Known rows:
[ 38.2  11.1  17.6  24.4   0.1  69.2  -1.1   9.2 -15.0  11.6 -47.8] -> V
[ 23.6   4.2   5.4  34.0  20.5  34.7  39.0  10.6  -5.5   7.1 -66.1] -> AO
[-18.8  17.3  -5.1 -18.6 -23.7  -9.5 -37.1   3.3   1.3  -8.8  45.4] -> AF
[  4.7  48.1  15.2   2.2 -38.2   7.6 -17.0  23.7 -30.6  25.8  36.3] -> E
[-12.5  41.5  -0.8 -28.1   6.9 -13.5   8.9  20.7  27.5  42.2  10.8] -> AB
[-13.0 -18.6  12.4   4.0 -35.6 -48.7  19.4  -2.6  -7.3   8.1  46.9] -> AS
[ 28.1 -38.3  21.1   0.4   3.4  33.2 -40.0 -26.4 -23.5 -49.1 -12.6] -> U
[ -9.6 -11.4  42.7  13.0  13.0 -22.6  -5.8 -25.6  11.4  -7.0  -6.0] -> C
[  9.1 -17.9 -54.2 -50.6  -8.8   5.7 -20.4  -2.7  -0.7 -26.4   0.4] -> J
[-11.1  42.4  12.4  -2.4 -33.0 -24.0  30.3  21.9  -3.7  47.8  34.2] -> AJ
[ 33.0   8.0 -31.6   4.3  10.6 -22.9  43.1  11.9 -23.5  47.4 -22.6] -> AD
[ 26.5 -15.6 -17.5 -13.5 -39.9  18.9  -1.0   3.9 -36.1  -9.0  11.1] -> AH
[-16.7   2.3  -5.3   8.9 -19.6 -11.8  -3.4   3.2  -5.1  -9.9  38.3] -> X
[ 13.8 -10.6 -32.4 -34.8 -18.0  25.9 -13.8  12.6 -22.4 -14.3  -3.0] -> Z
[ 13.3 -32.6   3.3  29.1  29.5   6.8  21.0 -14.0   3.0 -15.5 -50.7] -> AX
[-20.5  -3.4   0.9 -15.4   7.8 -36.4   7.8  -9.3  27.1 -12.1  11.4] -> AE
[-18.2  -5.1  53.3   7.1   7.8 -11.8 -14.4 -20.9  27.8  -0.6  13.4] -> AQ
[-20.5 -25.8  38.0   3.5  24.0 -28.3 -12.3 -32.1  21.5 -29.0   7.7] -> M
[ 13.3 -45.8  14.0  14.9   5.5  43.3 -21.4 -24.1  -1.2 -29.1 -19.1] -> AK

Facts:
A Λ:61 Σ:AY Ψ:96 γ:299
AA Λ:954 Ψ:12 γ:875
AB Λ:563 Σ:B Ψ:981 γ:742
AC Λ:203 Σ:A, F, AR, T Ψ:981 γ:875
AD Λ:986 Σ:J, AY Ψ:981 γ:984
AE Λ:203 Ψ:981 γ:875
AF Λ:943 Σ:B, AR Ψ:96 γ:742
AG Λ:61 Σ:J, AT Ψ:96 γ:984
AH Λ:943 Σ:J Ψ:96 γ:299
AI Λ:954 Ψ:193 γ:299
AJ Λ:536 Σ:J, AT, Z Ψ:981 γ:742
AK Λ:203 Ψ:12 γ:299
AL Λ:986 Ψ:193 γ:875
AM Λ:954 Σ:O, AG Ψ:981 γ:299
AN Λ:536 Ψ:193 γ:875
AO Λ:536 Ψ:193 γ:984
AP Λ:563 Ψ:12 γ:875
AQ Λ:61 Ψ:981 γ:742
AR Λ:203 Ψ:981 γ:299
AS Λ:203 Σ:O, AB, R, AU Ψ:981 γ:875
AT Λ:943 Σ:F Ψ:193 γ:875
AU Λ:943 Σ:AT, AF, AY Ψ:12 γ:875
AV Λ:61 Σ:AT, A, F Ψ:193 γ:875
AW Λ:61 Ψ:981 γ:875
AX Λ:61 Ψ:193 γ:984
AY Λ:954 Σ:J Ψ:12 γ:875
AZ Λ:563 Ψ:96 γ:742
B Λ:203 Σ:F Ψ:981 γ:875
BA Λ:536 Ψ:981 γ:984
C Λ:943 Ψ:981 γ:875
D Λ:536 Σ:AM Ψ:193 γ:742
E Λ:536 Σ:AB, AF Ψ:96 γ:742
F Λ:536 Ψ:96 γ:875
G Λ:536 Ψ:96 γ:984
H Λ:986 Ψ:981 γ:742
I Λ:203 Ψ:96 γ:299
J Λ:954 Σ:F Ψ:96 γ:299
K Λ:61 Σ:AJ, AE, W Ψ:12 γ:875
L Λ:954 Ψ:12 γ:299
M Λ:954 Ψ:981 γ:875
N Λ:563 Σ:AA, AY Ψ:193 γ:299
O Λ:61 Σ:AB, B, F Ψ:96 γ:299
P Λ:536 Σ:AT, A Ψ:981 γ:742
Q Λ:954 Ψ:981 γ:984
R Λ:61 Ψ:193 γ:875
S Λ:986 Ψ:12 γ:984
T Λ:954 Ψ:981 γ:875
U Λ:954 Ψ:96 γ:299
V Λ:536 Ψ:12 γ:299
W Λ:986 Σ:Z Ψ:981 γ:299
X Λ:61 Σ:AD Ψ:12 γ:875
Y Λ:986 Σ:W Ψ:193 γ:742
Z Λ:943 Σ:AT Ψ:96 γ:299

Rows, some named above:
[ 29.3 -12.4 -39.6 -11.6 -25.6 -10.9   9.1  15.0 -44.3  -6.9 -20.6] : AG
[ -6.0  30.2  34.2  34.3  14.8  25.3   7.8   6.5   5.6  10.3 -25.3] : AN
[-26.4  19.3   9.8  26.4  -4.2  -7.6  -0.4  -1.3   2.8  32.0  45.7] : Y
[  8.6 -45.4  12.4  14.0  28.1  -9.9   7.7 -27.3   2.9 -23.1 -35.4] : Q
[ 38.2   9.5  16.2  25.4  21.9  13.0  41.7   0.8 -23.2  15.8 -75.3] : BA
[ 15.5 -48.4  12.8  12.2  30.1 -10.4  17.2 -27.9   6.4 -20.2 -40.7] : Q
[  2.2 -58.2  14.2  18.6  19.6  29.9  -5.4 -33.2  21.0 -33.4 -17.8] : AI
[-32.6  -3.9 -37.5 -22.1   5.2 -18.7 -25.3  -0.5  20.1 -20.4  29.6] : AY
[  3.9 -18.1 -41.3 -47.0  15.9 -10.5  13.1  -4.2  32.9  -7.1 -18.7] : AR
[-18.2  32.8   5.8  20.2 -19.6  -5.8  21.1  29.0  14.8  38.3  29.1] : D
[  3.7 -16.7 -45.8 -51.4  12.3  -1.6  16.9  -4.7  32.0   1.6 -18.6] : AR
[ -1.1  23.2  46.4  16.1  35.3  -1.7 -13.4 -18.7   9.8  19.1  13.2] : H
[ -8.7  31.3  34.1  32.4  13.1  21.5   8.1  13.5  21.7   3.8 -21.9] : AN
[-16.4  43.9  -9.4 -29.3   6.5 -20.5   5.0  21.3  24.3  38.4   9.8] : AB
[-16.0  19.2  -0.5 -18.8 -29.6 -12.3 -37.8   1.5  -4.3  -9.3  44.5] : AF
[-19.6  18.2  -6.3 -27.1 -20.7 -14.3 -38.4   0.4  -2.3 -10.6  40.9] : AF
[ 26.3   7.1 -21.8 -16.4  22.9  16.1  22.5  -0.8  -2.3  38.9 -16.6] : W
[  8.7 -25.9   0.9  33.5  21.0  13.6  21.2 -11.4  -0.6 -22.7 -46.9] : AX
[ 29.8   3.9 -31.2  -5.9  13.1 -24.7  43.6  15.3 -24.8  42.8 -23.3] : AD
[ 34.7   3.7   6.2  29.2  41.5  30.4  -4.3   0.0 -27.6  -4.2 -47.7] : S
[ -8.3  31.9  33.1  40.3  14.8  21.8  12.1  11.0   7.5   4.8 -30.6] : AN
[-4.9 15.9 27.4 40.1 36.2  7.9  0.0 -5.4 14.1  8.0 -5.3] : AL
[  1.3  26.4  35.4  42.1  22.1  22.7 -16.0   1.6 -12.3  -7.2 -15.1] : AP
[  7.2  40.0  50.5  17.7   7.9  23.6 -47.9   4.8 -13.5  -5.2   3.5] : AZ
[ 48.2  22.0  23.2  18.9   4.4  40.7   4.1   6.0 -45.2 -12.4 -69.4] : G
[-21.7  -4.6 -10.2  23.4 -25.1 -34.5  23.0  10.4   4.4   9.9  42.3] : AV
[ -2.8  74.8 -34.5 -44.6   8.7   5.8 -20.5  32.5   1.8  12.7 -19.0] : F
[ 14.6  -5.6 -17.9  13.0 -23.7  31.8  42.9  18.9  -6.2  36.2  -7.3] : N
[-12.8  -3.9  53.5   3.4   6.5 -12.5 -15.9 -22.2  19.8 -13.0  17.4] : AQ
[  8.9 -42.9 -30.5 -27.3  -9.9 -15.3  22.6 -10.2   8.2   8.8  15.4] : AM
[ 14.4 -42.7  16.9  11.4  30.5 -10.3  15.7 -30.5   0.2 -22.6 -41.7] : Q
[-29.8 -11.2 -18.8 -15.8  17.1 -16.4 -29.1  -6.0  16.2 -28.5  23.8] : AA
[-41.0   3.1 -23.1 -11.3   7.2 -10.2   7.7   6.6  31.4  -1.4   7.1] : R
[-44.8   9.5 -42.6 -25.1   9.6 -23.7   6.7  14.7  40.3   4.2   5.6] : AT
[-18.4  -6.1   7.7  28.0 -34.7  -9.7 -10.5  -0.4 -22.3  -1.9  39.9] : K

Now the same objects, written a new way:
Known rows:
[-14.7  55.7   3.3  14.8  -0.4 -55.6 -59.4  -6.1  -1.5  -5.5 -47.3] -> AA
[ 14.8  37.0  -5.4  36.2  18.7 -46.7 -67.6  19.4 -44.4 -30.9 -55.2] -> AT
[  1.0  42.6  -4.8  25.7   8.9 -45.2 -64.4   5.2 -41.1 -22.9 -49.2] -> AV
[ 21.8  37.7 -36.2   5.6 -18.0 -47.5 -40.1 -16.5 -19.6 -31.9 -42.8] -> F
[ 45.0  40.0 -26.7   4.7   1.4 -63.3 -53.9  11.6 -28.0 -66.8 -28.4] -> O
[-10.0  40.3 -28.7  22.8   7.4 -54.9 -77.2  11.3 -17.9 -17.6 -11.4] -> AC
[ 18.2  43.0 -18.0  12.4  -1.4 -84.2 -86.9   8.9 -26.1 -31.3 -24.4] -> AB
[ 15.3  30.9 -29.3  -3.2 -24.7 -38.1 -65.3 -14.6 -25.4 -28.2 -47.7] -> E
[-15.3  39.2 -28.6  19.2   3.5 -52.2 -80.1   9.1 -13.0 -14.5  -9.9] -> AS
[ 26.9  40.5  -2.9   9.6 -22.3 -62.8 -68.3  -1.5 -25.0 -37.7 -36.2] -> AF
[ 21.2  27.1  10.8  -0.7  -0.4 -14.3 -61.9  12.2  -1.5 -39.5 -27.2] -> AH
[ -1.1  44.3 -11.6  -8.1   8.2 -39.3 -70.6 -11.3 -33.8 -19.8 -64.5] -> D
[-40.0  18.3 -11.8  -8.7   8.4 -63.3 -44.1   3.3   3.2 -17.6 -43.7] -> S
[  4.1  41.7   1.9  -6.3 -26.1 -46.1 -68.1  -5.8  -3.8 -13.0 -11.0] -> AZ
[-12.7   2.4 -16.8 -12.7 -15.5 -51.1 -19.5  -9.6 -15.7 -21.8 -43.9] -> G
[-14.0  50.1 -14.1  -2.2   3.6 -44.3 -43.9 -19.0 -24.0 -10.0 -56.7] -> AN
[-20.2  46.4   2.5  16.0  -2.2 -64.6 -58.6 -10.7   7.6  -7.0 -33.8] -> AP
[ -1.4  47.4  -1.0   9.2  -8.2 -45.0 -49.6   1.3 -11.1  -3.4 -30.1] -> M
[ -7.7  48.7  -8.5 -22.2  20.8 -44.3 -46.5 -12.7   5.9 -32.4 -67.3] -> V

Rows, some named above:
[-10.8  37.9  17.0  -1.2  29.1 -31.6 -74.2  18.0  -9.6 -25.3 -23.5] : N
[-23.7  16.3  10.9  -8.9  13.7 -63.6 -33.0   8.2 -24.9 -14.3 -57.0] : AX
[-21.3  27.6  16.5  31.5   4.0  -4.4 -80.6  10.7  -0.2 -19.0 -55.3] : AY
[ -7.0  54.3  11.7 -17.6  16.1 -49.5 -56.4   6.3  -3.0 -21.1 -37.9] : AI
[-20.4  17.3  -2.3  -8.6  -2.6 -62.7 -34.5  17.7 -13.5 -11.3 -34.4] : Q
[ -7.2  41.3  17.8  -0.4  27.2 -30.8 -77.0  14.9  -9.7 -26.9 -24.3] : N
[-29.9   9.9 -10.7 -10.3  16.6 -55.9 -27.2   2.0 -22.9 -11.1 -60.3] : AO
[  9.7  42.1   6.3 -11.1 -10.7 -45.4 -60.0 -13.0 -15.3  -9.8 -40.4] : AQ
[-19.1  50.2 -21.8   5.9  -1.9 -51.0 -62.9  -2.8  -1.6   3.5  -4.7] : AE
[-22.0   8.3 -13.7 -18.8   7.7 -51.9 -24.5   5.5  -8.6 -17.9 -53.6] : BA
[ -9.8  46.9 -13.3 -15.6 -11.6 -47.4 -70.7  -5.6 -15.5  -4.5 -32.8] : H
[ 18.7  32.0 -27.0   0.2 -28.2 -34.8 -70.3 -13.0 -24.8 -39.0 -44.6] : E
[  3.7  37.2 -11.5  -8.9  14.6 -25.6 -65.5  12.4  -7.3 -29.4 -32.7] : W
[-18.3  17.1  -0.4  -5.8  -3.4 -68.9 -29.7  22.4  -5.9 -16.6 -39.1] : Q
[-19.3  46.0 -20.7   1.1   5.4 -50.7 -63.7  -2.2   4.1   1.6  -6.3] : AE
[-22.7  54.0  -8.5   0.7  11.1 -45.6 -53.5  -4.8 -20.8   0.7 -33.9] : AL
[-28.2 -10.1  -0.7   8.5  15.4 -12.3 -58.1  17.5 -15.2 -17.2 -39.0] : AD
[ -7.9  56.0 -13.2  -2.3   5.8 -41.6 -42.9 -17.6 -20.5  -6.4 -58.1] : AN
[-11.0  52.1  10.4   2.3   8.5 -55.7 -47.6  -8.1 -23.0   2.6 -49.7] : R
[ -9.6 -17.4   3.1  17.7 -16.2 -20.3 -43.0  23.6 -17.4 -44.1 -41.8] : AG
[-12.3  48.4 -22.9 -20.2  13.7 -51.4 -60.1   6.6   5.0 -17.0  -4.8] : AR
[ 23.4  27.5 -12.7   8.8  -3.9 -30.7 -67.5  26.3 -14.9 -54.9 -28.7] : J
[-22.2  50.1 -18.8   4.9   1.9 -59.0 -69.1  -3.6  -4.0   4.4  -7.9] : AE
[-11.8  42.1  -6.1  -0.5   5.5 -40.6 -89.0  -3.2 -25.1  -8.7 -39.1] : Y
[ 15.7  47.3  -3.6  -3.8  11.5 -40.4 -60.4  21.6 -12.1 -33.5 -33.3] : AM
[-18.6  55.8  -0.4   9.8  -0.4 -60.0 -50.0  -6.5   2.5  -5.8 -44.0] : AA
[-11.2  49.9 -13.3 -14.2  14.4 -50.8 -67.0   9.2  10.9 -12.4  -0.6] : AR

Now the same objects, written a new way:
Known rows:
[ 23.5   7.7 -25.3 -47.4 -44.3  -9.8  37.0   7.5  38.3 -20.3  -6.6   9.7
   2.6  -9.0  45.9  14.7   3.1   4.1] -> Z
[-27.1   3.5 -54.8 -15.1  38.6  30.0   8.3 -18.3  -6.3  22.5 -22.6   9.7
 -10.5  11.8 -28.8  11.3 -11.3  -8.6] -> AD
[-36.0   5.6   5.9 -78.5  24.3   2.7   3.8   0.0 -23.3   5.7 -16.1  10.6
   7.5  31.0 -24.7   2.2 -19.9 -22.0] -> AY
[ -1.7   1.9  -2.9 -63.5  -2.1 -23.6   8.4   7.6  -8.2  -1.3 -26.9   7.0
   2.1  27.6  20.4  -7.6  -3.4  -3.1] -> AU
[  6.0  -1.3 -14.3 -70.8  12.4   2.6  -2.0  -3.3   1.2  20.0 -32.9  13.7
   3.0   2.4   0.3   5.2  -6.1  -4.0] -> A
[  5.0  -2.9   1.2 -18.0 -35.6 -12.4   4.5   4.9  -3.2 -11.2 -15.4   2.2
 -10.8  -8.4   5.6 -15.2 -20.8  14.4] -> AV
[  7.2   2.7  15.4   2.8   8.1 -21.6  13.0  -6.5  -0.3   1.6 -10.8 -19.8
  20.4  36.0   1.2 -15.4  -3.1   8.6] -> AK
[  9.0  -0.3  -1.2  -3.5  28.9 -18.4  -9.5 -13.0 -13.6  -7.8  -4.4  11.7
   6.0  -3.5  11.2 -16.8  -7.9   0.6] -> M
[ 11.9  -2.9  -2.9  15.1  20.5  -5.3 -26.3 -11.9  28.7  -8.0 -43.8   2.0
   7.8  -4.6   2.0   8.1   6.3  25.5] -> AQ
[  8.5  -4.6 -41.8  30.5  40.2  -1.2  14.6  -4.0  -1.0  11.4 -18.8  10.6
  -8.2   4.9 -10.7  -5.0   6.4  27.5] -> AX
[ 14.2  -1.6  -9.6  -2.4   8.4 -21.7 -23.7  -2.6 -19.5   2.6 -15.6   7.2
   0.8   0.2  10.9 -18.0  -8.6  29.2] -> R
[ 10.9  -8.0  13.4   4.3  33.2 -12.0 -10.6  -8.1  34.8   3.2 -30.9 -10.5
  18.1   4.8   9.4  16.5   6.1  26.6] -> AZ
[  9.3   0.4  -3.8 -18.9  11.5 -25.4  10.5  -1.1  -4.3  -1.2 -20.3  -7.1
  21.3  23.1   7.8 -16.2  19.6   0.2] -> V
[  8.4   2.4  22.1 -26.7  26.6 -29.8  -9.7  -4.5 -19.5  -4.3  -9.6   8.0
  13.8  28.0   3.6 -17.7   3.8  19.2] -> AA
[  9.7  -1.6   1.9  18.8  12.0 -18.3  -2.3 -17.6   1.4   0.4  -1.5 -17.3
  12.3   2.9  10.2 -15.8 -15.5   8.8] -> AR
[  6.5   1.5  12.7 -14.3  13.0 -18.9   5.7  -5.1 -13.7  -0.7 -34.9  -0.2
  13.5  25.0 -12.9 -14.7  17.9  12.8] -> L
[-10.4 -12.0   0.3  -4.6  -0.2 -14.2  -6.5  -4.8  22.5   3.5 -37.5 -12.5
  14.2  -8.5  17.3  17.4  23.6  -9.0] -> E
[ 12.4  -2.1  -3.1  -6.2   2.5  -4.6  -0.8 -10.9  -0.3  -1.3 -22.9   2.9
   4.5 -15.2   0.6 -13.4  -3.1  -6.2] -> AM
[ -8.9  -5.0 -21.8   5.6  20.8 -27.0  -6.4   2.7 -28.8  -6.3  -8.2  -0.7
  11.2  -2.6  12.7 -25.8  -7.6   4.2] -> AN

Rows, some named above:
[  3.4 -20.2  25.0  30.3 -12.7  -5.0 -16.4 -13.5  20.6  -5.1 -46.2 -25.3
  -4.1 -13.4   1.1  -2.2  -2.8   2.6] : AB
[  1.8  -4.5 -27.6  34.3  39.8   5.5  20.4 -20.0  -0.3   3.8 -12.3  21.7
   0.3   1.7 -12.2  -1.7  13.5  11.4] : Q
[  7.9 -10.0  11.5 -27.3 -46.3 -22.5  -0.2  -4.7  -9.0   4.0  -9.0   1.9
   1.9 -11.7  26.6 -17.9   6.0 -23.4] : F
[  9.6  -0.5 -12.6   6.4  15.9 -13.0  -0.6  -3.6 -14.5  -0.5 -15.4  -2.3
   8.5  -8.3  -4.1 -16.2  -5.8  17.9] : AI
[  2.0   3.1 -33.0 -32.2 -11.0  26.8  34.7  -5.4  25.6  10.6 -17.8  25.6
 -14.2   6.3  -7.9  19.3  -2.8   2.4] : AG
[ 10.1  -8.8   5.3 -29.4 -46.6 -30.6   3.3  -4.3  -7.1   1.2  -5.7   2.9
  -0.1  -8.9  23.6 -13.4  10.8 -19.4] : F
[ -1.2  -4.7 -43.9  14.9  44.7 -15.0  22.3 -10.2   0.3  19.3  -7.6  12.6
   6.7   2.6   6.0   2.9  24.8  -3.1] : G

